Below is a small trained network, with its code and all its weights. Each question gives an input and a class and asks what happens when units are switched off, that is, made to give their printed mean instead of their output.

import numpy as np


def w(rows, s, z=0):
    codes = np.array(rows[::2]) - 128.0
    scale = np.full(codes.shape[1], s)
    scale[-1] = z or s
    return codes * scale


def norm(h):
    return h / np.sqrt((h * h).mean(-1, keepdims=True) + 1e-5)


def f(y):
    return np.maximum(y, 0)


def log_softmax(a):
    a = a - a.max(-1, keepdims=True)
    return a - np.log(np.exp(a).sum(-1, keepdims=True))


def net(x, mask):
    res = np.array(x, float).reshape(1, 5) / 4 @ E
    u = 0
    for l in range(2):
        y = f(norm(res) @ A[l][:, :-1].T + A[l][:, -1])
        res = res + np.where(mask[u : u + 14], y, B[l][:, -1]) @ B[l][:, :-1]
        u += 14
    return log_softmax(norm(res)[-1] @ U[:, :-1].T + U[:, -1])


A, B = {}, {}
E = w([
[88,145,231,151,136,108,202],'x0',
[107,237,86,39,174,118,89],'x1',
[171,130,154,164,188,71,151],'x2',
[157,176,84,154,14,45,109],'x3',
[158,116,197,58,2,115,54],'x4',
],0.00098)
A[0] = w([
[119,142,229,64,140,133,137,144],'L0N0',
[250,59,102,255,75,72,109,151],'L0N1',
[154,195,99,156,209,67,146,126],'L0N2',
[185,156,62,173,129,53,115,105],'L0N3',
[85,162,137,208,190,94,251,150],'L0N4',
[177,170,129,97,90,46,74,54],'L0N5',
[114,206,35,112,81,95,106,147],'L0N6',
[143,83,106,72,167,200,59,97],'L0N7',
[120,210,38,96,100,119,107,104],'L0N8',
[110,111,174,56,153,148,96,5],'L0N9',
[77,186,174,71,97,100,96,95],'L0N10',
[126,113,166,199,43,63,151,73],'L0N11',
[60,191,158,45,136,135,101,46],'L0N12',
[88,140,183,101,116,97,142,110],'L0N13',
],0.0029,0.0022)
B[0] = w([
[109,185,106,53,98,85,52,215],'L0N0',
[238,219,154,160,76,5,107,247],'L0N1',
[109,76,135,162,60,201,151,197],'L0N2',
[179,139,163,63,110,127,50,175],'L0N3',
[67,142,147,197,119,163,209,254],'L0N4',
[226,185,164,83,77,61,29,181],'L0N5',
[61,178,221,85,91,33,78,216],'L0N6',
[138,57,43,134,185,145,149,194],'L0N7',
[70,154,222,121,86,48,124,196],'L0N8',
[201,123,71,84,150,157,32,147],'L0N9',
[150,174,171,116,68,19,66,194],'L0N10',
[78,81,98,185,250,198,221,189],'L0N11',
[209,173,177,195,39,111,93,181],'L0N12',
[132,132,119,79,117,103,90,168],'L0N13',
],0.0029,0.0024)
A[1] = w([
[161,37,159,180,72,163,102,78],'L1N0',
[18,89,216,115,83,156,148,108],'L1N1',
[188,89,129,244,109,135,212,73],'L1N2',
[167,151,98,212,182,140,217,79],'L1N3',
[88,162,81,155,192,163,180,30],'L1N4',
[96,188,100,79,209,94,73,156],'L1N5',
[2,146,69,100,129,80,116,105],'L1N6',
[150,143,139,224,174,118,249,75],'L1N7',
[182,58,85,68,185,224,111,60],'L1N8',
[66,46,45,64,176,139,105,86],'L1N9',
[194,85,115,248,154,81,135,118],'L1N10',
[110,156,102,151,181,168,214,5],'L1N11',
[46,218,162,186,67,72,180,161],'L1N12',
[142,159,108,181,185,180,213,21],'L1N13',
],0.003,0.0024)
B[1] = w([
[94,151,164,198,117,135,214,143],'L1N0',
[58,240,87,90,233,170,192,174],'L1N1',
[182,16,95,243,34,205,209,186],'L1N2',
[203,92,188,175,35,148,128,177],'L1N3',
[186,94,180,180,20,93,140,153],'L1N4',
[103,108,133,200,101,133,204,180],'L1N5',
[72,124,167,146,169,105,217,155],'L1N6',
[172,26,114,198,40,160,158,198],'L1N7',
[197,128,85,87,206,227,50,151],'L1N8',
[162,60,27,98,189,55,58,152],'L1N9',
[92,131,160,131,57,159,119,186],'L1N10',
[199,104,202,187,16,106,124,152],'L1N11',
[144,115,113,88,214,223,123,254],'L1N12',
[209,91,159,189,3,103,118,160],'L1N13',
],0.0034,0.0036)
U = w([
[17,15,8,108,224,6,192,2],'0',
[240,7,6,9,251,244,7,82],'1',
[4,250,222,25,244,243,248,147],'2',
[235,8,183,251,9,249,253,212],'3',
[238,251,246,8,5,6,3,227],'4',
],0.0053,0.0051)

Each question gives the input, the list of numbers given to net, and the class t.
The units are the neurons (one row each of A and B). Each row of codes is followed by its name. A weight is (code - 128) times the scale printed after its matrix; where a second scale follows, it is the last column's (A, B and U).
mask holds one flag per neuron, layer by layer. A switched-off neuron (its flag False) gives its mean, the last column of its row in B, instead of its output. The means were averaged over made-up inputs and are rounded, as every weight is.
A unit's drop is (log p(t) with every unit on - log p(t) with that unit switched off) / (log p(t) with every unit on - log p(t) with every unit switched off).
The circuit of an input: a set's keep is (log p(t) with only the set's units on - log p(t) with every unit switched off) / (log p(t) with every unit on - log p(t) with every unit switched off). Starting from the 12 units with the biggest drops (on a tie, the unit counted first), units are removed one at a time, each time the one whose removal leaves the highest keep (on an exact tie, the one counted first), for as long as the keep stays at least 0.8.
circuit, biggest first: the units of the circuit, biggest drop first
unit that matters most: the unit with the biggest drop
top k neurons: the k neurons with the biggest drops, biggest first
k most important neurons of layer l: the k neurons of layer l with the biggest drops, biggest first
drop of u: that unit's drop, to one decimal
input [-3,2,-2,-2,0], class 0: unit that matters most => L0N7
input [8,-2,2,-6,0], class 2: circuit, biggest first => (L1N1 L0N1)
input [-5,0,-7,-4,6], class 1: top 2 neurons => (L0N7 L0N1)
input [8,2,5,-7,0], class 2: 3 most important neurons of layer 0 => (L0N0 L0N11 L0N7)
input [-1,-3,-8,0,4], class 2: top 2 neurons => (L0N1 L0N5)
input [2,4,-8,-6,2], class 4: 4 most important neurons of layer 0 => (L0N12 L0N10 L0N11 L0N0)
input [8,-7,6,-5,8], class 2: top 2 neurons => (L0N0 L1N1)
input [-8,-7,-2,3,-5], class 4: circuit, biggest first => (L0N1 L1N7)
input [8,-8,-1,-6,5], class 2: top 2 neurons => (L1N1 L0N0)
input [0,-2,-1,-3,7], class 4: 3 most important neurons of layer 1 => (L1N12 L1N2 L1N7)
input [-3,4,7,7,-7], class 4: 2 most important neurons of layer 0 => (L0N3 L0N1)
input [2,-3,5,-7,5], class 2: 2 most important neurons of layer 0 => (L0N1 L0N5)
input [-8,5,0,-5,0], class 0: 2 most important neurons of layer 0 => (L0N8 L0N6)
input [-1,-6,-8,-4,4], class 1: 2 most important neurons of layer 1 => (L1N8 L1N9)
input [-7,6,-8,-6,-5], class 0: 2 most important neurons of layer 0 => (L0N8 L0N6)
input [-7,-3,-1,1,-5], class 4: unit that matters most => L0N3
input [-5,-3,-8,-5,-6], class 1: 2 most important neurons of layer 1 => (L1N9 L1N8)
input [-8,-1,-3,-2,0], class 1: drop of L0N10 => 0.2
input [-5,4,-4,-6,1], class 1: drop of L0N7 => 0.1
input [-2,7,-5,6,-7], class 2: most important neuron of layer 0 => (L0N1)
input [-1,8,-8,2,-4], class 2: drop of L0N1 => 0.3
